Here is a tiny trained network, its code and every weight. The questions are about switching its units off for an input and a class, where a switched-off unit gives its printed mean instead of its output.

import numpy as np


def w(rows, s, z=0):
    codes = np.array(rows[::2]) - 128.0
    scale = np.full(codes.shape[1], s)
    scale[-1] = z or s
    return codes * scale


def f(y):
    return y / 2 * (1 + np.tanh(0.7978845608 * (y + 0.044715 * y**3)))


def log_softmax(a):
    a = a - a.max(-1, keepdims=True)
    return a - np.log(np.exp(a).sum(-1, keepdims=True))


def net(x, mask):
    res = np.array(x, float).reshape(1, 5) / 4 @ E
    y = f(res @ A[0][:, :-1].T + A[0][:, -1])
    res = res + np.where(mask, y, B[0][:, -1]) @ B[0][:, :-1]
    return log_softmax(res[-1] @ U[:, :-1].T + U[:, -1])


A, B = {}, {}
E = w([
[76,119,219],'x0',
[131,127,128],'x1',
[127,126,126],'x2',
[50,192,98],'x3',
[60,3,57],'x4',
],0.0062)
A[0] = w([
[129,148,99,111],'N1',
[238,33,176,71],'N2',
[78,111,239,83],'N3',
[166,187,153,44],'N4',
[83,62,106,31],'N5',
[129,129,126,158],'N6',
[163,181,150,43],'N7',
[70,135,189,60],'N8',
[86,61,90,120],'N9',
[110,142,123,30],'N10',
[87,118,204,92],'N11',
[85,108,217,25],'N12',
[26,221,63,33],'N13',
[168,191,156,20],'N14',
[67,37,95,22],'N15',
[253,31,192,2],'N16',
[72,51,88,43],'N17',
[89,93,143,35],'N18',
[153,175,148,31],'N19',
[172,150,66,153],'N20',
[166,184,154,12],'N21',
[55,122,230,108],'N22',
[170,196,159,49],'N23',
[23,206,80,73],'N24',
[167,190,154,60],'N25',
[224,171,2,135],'N26',
[55,185,93,59],'N27',
[81,102,236,51],'N28',
[94,121,190,75],'N29',
[115,128,124,69],'N30',
[184,86,160,26],'N31',
[93,66,102,113],'N32',
[86,90,245,21],'N33',
[128,125,107,101],'N34',
[67,162,130,56],'N35',
[33,210,82,28],'N36',
[85,117,208,53],'N37',
[168,192,156,26],'N38',
],0.0079,0.0038)
B[0] = w([
[133,125,125,120],'N1',
[187,136,222,209],'N2',
[161,179,103,187],'N3',
[72,157,123,147],'N4',
[81,152,125,148],'N5',
[130,140,127,154],'N6',
[83,148,126,135],'N7',
[146,160,125,129],'N8',
[102,216,133,217],'N9',
[124,95,133,75],'N10',
[148,155,114,152],'N11',
[150,138,108,126],'N12',
[196,87,204,172],'N13',
[67,159,124,144],'N14',
[82,225,135,198],'N15',
[183,107,223,186],'N16',
[83,207,126,192],'N17',
[116,135,129,99],'N18',
[88,131,124,115],'N19',
[147,175,113,180],'N20',
[79,143,129,128],'N21',
[166,213,117,206],'N22',
[83,197,134,170],'N23',
[186,119,197,181],'N24',
[71,171,122,162],'N25',
[194,253,109,253],'N26',
[154,116,168,133],'N27',
[161,157,108,161],'N28',
[140,142,116,126],'N29',
[122,103,129,91],'N30',
[140,105,159,103],'N31',
[103,189,134,190],'N32',
[164,142,105,153],'N33',
[125,123,121,111],'N34',
[145,131,148,110],'N35',
[172,118,189,151],'N36',
[146,149,111,132],'N37',
[67,164,124,148],'N38',
],0.032,0.0024)
U = w([
[56,191,166,88],'0',
[154,152,214,67],'1',
[133,159,117,248],'2',
[134,159,120,238],'3',
[187,195,71,37],'4',
[61,59,55,93],'5',
[1,45,163,28],'6',
],0.0093,0.015)

Each question gives the input, the list of numbers given to net, and the class t.
The units are the neurons (one row each of A and B). Each row of codes is followed by its name. A weight is (code - 128) times the scale printed after its matrix; where a second scale follows, it is the last column's (A, B and U).
mask holds one flag per neuron, in row order. A switched-off neuron (its flag False) gives its mean, the last column of its row in B, instead of its output. The means were averaged over made-up inputs and are rounded, as every weight is.
A unit's drop is (log p(t) with every unit on - log p(t) with that unit switched off) / (log p(t) with every unit on - log p(t) with every unit switched off).
The circuit of an input: a set's keep is (log p(t) with only the set's units on - log p(t) with every unit switched off) / (log p(t) with every unit on - log p(t) with every unit switched off). Starting from the 12 units with the biggest drops (on a tie, the unit counted first), units are removed one at a time, each time the one whose removal leaves the highest keep (on an exact tie, the one counted first), for as long as the keep stays at least 0.8.
units of the circuit, in order: the units of the circuit, biggest drop first
unit that matters most: the unit with the biggest drop
top k neurons: the k neurons with the biggest drops, biggest first
drop when u is switched off: that unit's drop, to one decimal
input [5,4,-4,5,2], class 1: units of the circuit, in order => N24, N13
input [5,-7,8,-8,-7], class 1: unit that matters most => N16
input [2,5,-4,5,7], class 0: units of the circuit, in order => N15, N17
input [8,-4,-6,3,-7], class 4: units of the circuit, in order => N22, N3
input [-3,3,-2,-5,2], class 1: units of the circuit, in order => N2, N16
input [-8,-5,6,4,3], class 4: top 2 neurons => N26, N20
input [-5,5,-4,8,-7], class 1: top 3 neurons => N13, N24, N36
input [7,1,0,4,1], class 4: top 2 neurons => N22, N3
input [3,-1,4,5,-4], class 1: top 2 neurons => N24, N13
input [5,-4,0,-7,7], class 0: top 3 neurons => N15, N17, N9
input [-2,0,-5,-5,-3], class 1: top 2 neurons => N2, N16
input [-4,4,-1,-8,-6], class 1: top 2 neurons => N16, N2
input [-6,-4,6,-5,-6], class 0: drop when N20 is switched off => -0.1
input [-8,6,-6,-3,7], class 4: units of the circuit, in order => N26
input [-2,4,-7,-8,-2], class 1: drop when N2 is switched off => 0.1
input [-5,2,5,6,-8], class 0: drop when N23 is switched off => 0.1
